Below are the code and all the weights of a small trained network. Each question names an input and a class and asks about switching units off, where a switched-off unit gives its printed mean instead of its output.

import numpy as np


def w(rows, s, z=0):
    codes = np.array(rows[::2]) - 128.0
    scale = np.full(codes.shape[1], s)
    scale[-1] = z or s
    return codes * scale


def f(y):
    return np.maximum(y, 0)


def log_softmax(a):
    a = a - a.max(-1, keepdims=True)
    return a - np.log(np.exp(a).sum(-1, keepdims=True))


def net(x, mask):
    res = np.array(x, float).reshape(1, 4) / 4 @ E
    y = f(res @ A[0][:, :-1].T + A[0][:, -1])
    res = res + np.where(mask, y, B[0][:, -1]) @ B[0][:, :-1]
    return log_softmax(res[-1] @ U[:, :-1].T + U[:, -1])


A, B = {}, {}
E = w([
[139,187,55,244,42,58,234,227,116,192,214],'x0',
[51,169,81,152,147,174,47,43,119,174,104],'x1',
[131,111,96,106,194,206,130,202,87,110,153],'x2',
[61,210,102,173,187,174,54,170,165,103,156],'x3',
],0.011)
A[0] = w([
[127,121,159,132,142,107,79,140,175,91,116,38],'N0',
[65,139,121,137,133,186,83,62,147,144,112,1],'N1',
[83,147,97,203,161,173,76,79,137,138,105,121],'N2',
[139,108,83,117,81,70,112,55,72,165,82,34],'N3',
[150,128,123,62,163,191,50,121,73,170,140,62],'N4',
[190,72,155,112,23,103,245,152,116,128,162,227],'N5',
],0.012,0.0056)
B[0] = w([
[137,91,149,94,182,59,113,146,182,56,64,161],'N0',
[179,151,148,142,167,10,122,149,190,239,123,214],'N1',
[217,136,100,153,144,62,138,89,202,161,124,230],'N2',
[197,155,2,40,223,161,134,129,88,59,96,172],'N3',
[203,165,33,245,151,145,151,185,139,110,92,217],'N4',
[136,123,165,194,164,53,186,122,228,113,125,253],'N5',
],0.01,0.02)
U = w([
[135,161,39,43,172,239,40,126,81,29,145,117],'0',
[153,172,72,222,52,22,225,246,137,218,202,177],'1',
[64,56,159,69,135,165,1,151,85,101,58,2],'2',
[117,80,206,91,147,41,135,61,205,129,90,130],'3',
],0.0085,0.0095)

Each question gives the input, the list of numbers given to net, and the class t.
The units are the neurons (one row each of A and B). Each row of codes is followed by its name. A weight is (code - 128) times the scale printed after its matrix; where a second scale follows, it is the last column's (A, B and U).
mask holds one flag per neuron, in row order. A switched-off neuron (its flag False) gives its mean, the last column of its row in B, instead of its output. The means were averaged over made-up inputs and are rounded, as every weight is.
A unit's drop is (log p(t) with every unit on - log p(t) with that unit switched off) / (log p(t) with every unit on - log p(t) with every unit switched off).
The circuit of an input: a set's keep is (log p(t) with only the set's units on - log p(t) with every unit switched off) / (log p(t) with every unit on - log p(t) with every unit switched off). Starting from all 6 units, units are removed one at a time, each time the one whose removal leaves the highest keep (on an exact tie, the one counted first), for as long as the keep stays at least 0.8.
units of the circuit, in order: the units of the circuit, biggest drop first
most important unit: the unit with the biggest drop
k most important neurons: the k neurons with the biggest drops, biggest first
drop of u: that unit's drop, to one decimal
input [-4,8,-7,7], class 1: units of the circuit, in order : [N1]
input [-6,-8,-2,6], class 2: 3 most important neurons : [N5 N2 N1]
input [-4,1,5,-8], class 0: units of the circuit, in order : [N1 N2 N3]
input [1,-8,-6,-4], class 3: 2 most important neurons : [N4 N5]
input [-8,5,-4,7], class 1: 2 most important neurons : [N4 N1]
input [-1,-3,-3,5], class 3: 2 most important neurons : [N4 N3]
input [-3,-3,-2,5], class 3: 2 most important neurons : [N3 N4]
input [-1,-2,0,-2], class 3: 2 most important neurons : [N4 N1]
input [0,-5,5,6], class 0: 4 most important neurons : [N5 N1 N2 N4]
input [-7,-2,8,5], class 1: 3 most important neurons : [N4 N3 N1]
input [-4,2,7,-6], class 0: 2 most important neurons : [N5 N1]
input [-3,2,-8,-5], class 0: 2 most important neurons : [N3 N2]
input [-6,6,-5,5], class 1: 2 most important neurons : [N4 N1]
input [-8,-3,2,0], class 0: most important unit : N5
input [-5,-1,6,5], class 1: drop of N4 : 1.3
input [-8,8,0,2], class 1: drop of N4 : 0.7
input [-8,0,-3,-8], class 0: drop of N3 : 0.5
